Below is a small trained network, with its code and all its weights. Each question gives an input and a class and asks what happens when units are switched off, that is, made to give their printed mean instead of their output.

import numpy as np


def w(rows, s, z=0):
    codes = np.array(rows[::2]) - 128.0
    scale = np.full(codes.shape[1], s)
    scale[-1] = z or s
    return codes * scale


def f(y):
    return y / 2 * (1 + np.tanh(0.7978845608 * (y + 0.044715 * y**3)))


def log_softmax(a):
    a = a - a.max(-1, keepdims=True)
    return a - np.log(np.exp(a).sum(-1, keepdims=True))


def net(x, mask):
    res = np.array(x, float).reshape(1, 6) / 4 @ E
    y = f(res @ A[0][:, :-1].T + A[0][:, -1])
    res = res + np.where(mask, y, B[0][:, -1]) @ B[0][:, :-1]
    return log_softmax(res[-1] @ U[:, :-1].T + U[:, -1])


A, B = {}, {}
E = w([
[106,229,106,60,80,243,96,91],'x0',
[45,53,167,146,191,165,176,104],'x1',
[142,136,80,189,252,184,103,177],'x2',
[159,43,166,90,124,188,24,160],'x3',
[160,96,187,113,80,165,183,39],'x4',
[35,168,129,127,138,122,35,99],'x5',
],0.011)
A[0] = w([
[132,192,107,157,96,174,187,67,133],'n0',
[160,109,115,103,130,246,36,172,212],'n1',
[111,225,78,135,124,87,99,160,208],'n2',
[167,181,102,154,122,173,198,83,218],'n3',
[104,178,139,66,110,189,92,89,167],'n4',
[185,98,212,99,74,129,122,160,243],'n5',
[148,92,83,109,99,88,127,110,252],'n6',
[102,110,126,168,161,100,221,107,189],'n7',
],0.012,0.0031)
B[0] = w([
[72,145,82,51,106,91,209,71,190],'n0',
[165,180,137,161,194,254,155,166,253],'n1',
[72,202,10,127,111,45,34,178,190],'n2',
[144,142,35,141,128,131,180,69,191],'n3',
[106,227,164,77,56,214,168,173,223],'n4',
[201,145,198,140,91,118,107,76,195],'n5',
[205,141,173,132,90,6,68,93,156],'n6',
[95,39,128,148,174,14,175,207,197],'n7',
],0.0098,0.02)
U = w([
[195,119,207,155,91,97,115,55,157],'0',
[63,182,60,138,117,99,33,153,160],'1',
[193,152,106,185,178,201,136,140,170],'2',
[68,173,198,74,70,207,141,120,66],'3',
[10,30,181,162,158,188,54,100,210],'4',
[111,38,150,178,132,97,178,143,4],'5',
[86,125,95,80,93,122,225,43,108],'6',
],0.011,0.0028)

Each question gives the input, the list of numbers given to net, and the class t.
The units are the neurons (one row each of A and B). Each row of codes is followed by its name. A weight is (code - 128) times the scale printed after its matrix; where a second scale follows, it is the last column's (A, B and U).
mask holds one flag per neuron, in row order. A switched-off neuron (its flag False) gives its mean, the last column of its row in B, instead of its output. The means were averaged over made-up inputs and are rounded, as every weight is.
A unit's drop is (log p(t) with every unit on - log p(t) with that unit switched off) / (log p(t) with every unit on - log p(t) with every unit switched off).
The circuit of an input: a set's keep is (log p(t) with only the set's units on - log p(t) with every unit switched off) / (log p(t) with every unit on - log p(t) with every unit switched off). Starting from all 8 units, units are removed one at a time, each time the one whose removal leaves the highest keep (on an exact tie, the one counted first), for as long as the keep stays at least 0.8.
units of the circuit, in order: the units of the circuit, biggest drop first
unit that matters most: the unit with the biggest drop
top k neurons: the k neurons with the biggest drops, biggest first
drop of u: that unit's drop, to one decimal
input [-6,8,-8,-4,5,2], class 5: unit that matters most	n7
input [2,4,5,-2,3,-5], class 6: top 2 neurons	(n3; n0)
input [-1,-8,1,8,2,8], class 2: top 2 neurons	(n1; n0)
input [4,-6,-4,5,-5,-7], class 2: top 2 neurons	(n1; n0)
input [1,0,1,-1,7,5], class 6: top 3 neurons	(n1; n0; n5)
input [0,8,2,2,-6,8], class 4: top 2 neurons	(n3; n4)
input [-8,-6,-1,-2,-3,-8], class 0: top 2 neurons	(n6; n5)
input [8,6,-6,-3,-3,0], class 6: top 4 neurons	(n0; n1; n3; n5)
input [7,6,-7,-6,5,7], class 6: top 2 neurons	(n0; n3)
input [1,1,4,-2,1,-5], class 6: top 2 neurons	(n1; n3)
input [-6,3,-4,-2,3,-4], class 5: drop of n7	1.6
input [-3,3,-7,-6,-3,0], class 5: drop of n7	0.2
input [5,0,1,-6,-6,-5], class 1: drop of n2	3.5
input [0,-4,-4,-3,-4,-5], class 1: drop of n2	0.6
input [-4,4,-2,6,-1,-6], class 0: units of the circuit, in order	(n5)
